Below are the code and all the weights of a small trained network. Each question names an input and a class and asks about switching units off, where a switched-off unit gives its printed mean instead of its output.

import numpy as np


def w(rows, s, z=0):
    codes = np.array(rows[::2]) - 128.0
    scale = np.full(codes.shape[1], s)
    scale[-1] = z or s
    return codes * scale


def f(y):
    return np.maximum(y, 0)


def log_softmax(a):
    a = a - a.max(-1, keepdims=True)
    return a - np.log(np.exp(a).sum(-1, keepdims=True))


def net(x, mask):
    res = np.array(x, float).reshape(1, 6) / 4 @ E
    y = f(res @ A[0][:, :-1].T + A[0][:, -1])
    res = res + np.where(mask, y, B[0][:, -1]) @ B[0][:, :-1]
    return log_softmax(res[-1] @ U[:, :-1].T + U[:, -1])


A, B = {}, {}
E = w([
[207,91,222,128,99,37,118,131,54,133,168,175],'x0',
[26,136,150,51,109,113,128,163,156,143,230,214],'x1',
[128,128,127,128,128,127,128,128,127,128,128,127],'x2',
[173,12,84,151,139,86,111,166,254,142,118,189],'x3',
[74,194,92,146,134,4,120,138,114,60,65,128],'x4',
[175,126,15,27,101,87,114,126,68,204,186,77],'x5',
],0.0072)
A[0] = w([
[53,162,24,120,134,195,129,136,161,122,99,91,69],'N0',
[188,129,216,115,121,28,128,133,54,133,156,142,55],'N1',
[66,146,238,192,125,144,129,110,164,91,77,146,94],'N2',
[70,155,73,127,127,171,133,121,154,134,110,113,92],'N3',
[159,139,2,57,116,81,125,112,70,158,169,97,50],'N4',
[118,115,76,145,130,31,125,135,170,108,93,144,76],'N5',
[86,207,165,102,119,181,132,115,11,125,134,77,23],'N6',
[173,80,80,120,120,95,129,130,214,143,134,150,29],'N7',
[59,189,124,131,129,59,132,125,65,99,93,103,51],'N8',
[218,148,94,183,127,125,126,119,98,123,38,61,47],'N9',
[179,96,166,107,127,254,132,126,115,157,176,117,5],'N10',
[16,149,144,72,119,88,126,136,148,142,198,170,24],'N11',
],0.016,0.0032)
B[0] = w([
[153,119,196,157,112,72,126,64,97,116,112,139,213],'N0',
[152,111,191,164,115,76,126,49,96,112,103,129,239],'N1',
[112,154,143,138,146,117,132,246,97,129,99,108,241],'N2',
[156,113,165,144,118,92,122,94,100,125,122,128,181],'N3',
[97,174,160,148,148,129,135,255,102,119,91,112,252],'N4',
[134,175,103,120,108,151,122,96,206,171,139,123,202],'N5',
[151,37,92,166,151,139,123,153,224,137,126,144,240],'N6',
[142,69,108,165,146,137,126,138,193,131,121,129,209],'N7',
[127,204,103,107,99,146,121,86,195,171,141,124,213],'N8',
[100,87,92,60,136,169,138,112,49,97,187,148,236],'N9',
[111,232,99,96,96,124,121,82,168,154,133,121,212],'N10',
[120,86,79,70,140,180,138,103,47,96,171,130,212],'N11',
],0.02,0.017)
U = w([
[83,174,180,143,174,133,144,239,79,125,71,89,57],'0',
[187,106,232,163,107,51,115,25,76,111,102,152,109],'1',
[101,78,92,35,153,210,151,93,44,88,207,159,143],'2',
[169,48,91,172,164,168,108,124,234,176,126,158,112],'3',
[116,254,106,84,82,154,103,69,190,215,140,117,249],'4',
],0.0077,0.0018)

Each question gives the input, the list of numbers given to net, and the class t.
The units are the neurons (one row each of A and B). Each row of codes is followed by its name. A weight is (code - 128) times the scale printed after its matrix; where a second scale follows, it is the last column's (A, B and U).
mask holds one flag per neuron, in row order. A switched-off neuron (its flag False) gives its mean, the last column of its row in B, instead of its output. The means were averaged over made-up inputs and are rounded, as every weight is.
A unit's drop is (log p(t) with every unit on - log p(t) with that unit switched off) / (log p(t) with every unit on - log p(t) with every unit switched off).
most important unit: the unit with the biggest drop
k most important neurons: the k neurons with the biggest drops, biggest first
drop when u is switched off: that unit's drop, to one decimal
input [-5,1,-6,-8,-6,1], class 3: most important neuron => (N6)
input [4,-3,-7,-4,-8,-6], class 4: 2 most important neurons => (N10; N4)
input [0,7,1,6,3,2], class 2: 2 most important neurons => (N11; N6)
input [-8,8,-1,6,-1,-8], class 0: 2 most important neurons => (N2; N1)
input [5,2,5,-2,-4,-3], class 1: 3 most important neurons => (N4; N1; N8)
input [-5,3,-6,-6,5,6], class 0: 2 most important neurons => (N4; N7)
input [-2,-1,-5,-4,-2,3], class 3: 3 most important neurons => (N6; N2; N1)
input [5,3,4,-6,-5,2], class 3: 3 most important neurons => (N6; N0; N3)
input [6,-5,-4,0,8,-5], class 4: 2 most important neurons => (N8; N5)
input [0,-5,1,3,-1,-4], class 2: 2 most important neurons => (N4; N9)
input [5,7,7,5,8,-2], class 4: 3 most important neurons => (N5; N9; N8)
input [5,-2,-8,-8,7,-1], class 3: 2 most important neurons => (N6; N10)
input [7,-2,-7,7,-1,6], class 1: 2 most important neurons => (N1; N6)
input [-1,1,-8,1,-8,-4], class 4: most important unit => N10
input [6,6,8,-8,3,2], class 3: drop when N6 is switched off => 2.8
input [-7,-1,7,5,7,-1], class 1: drop when N3 is switched off => 0.7
input [-2,-2,-4,6,-8,-8], class 0: drop when N2 is switched off => 2.8
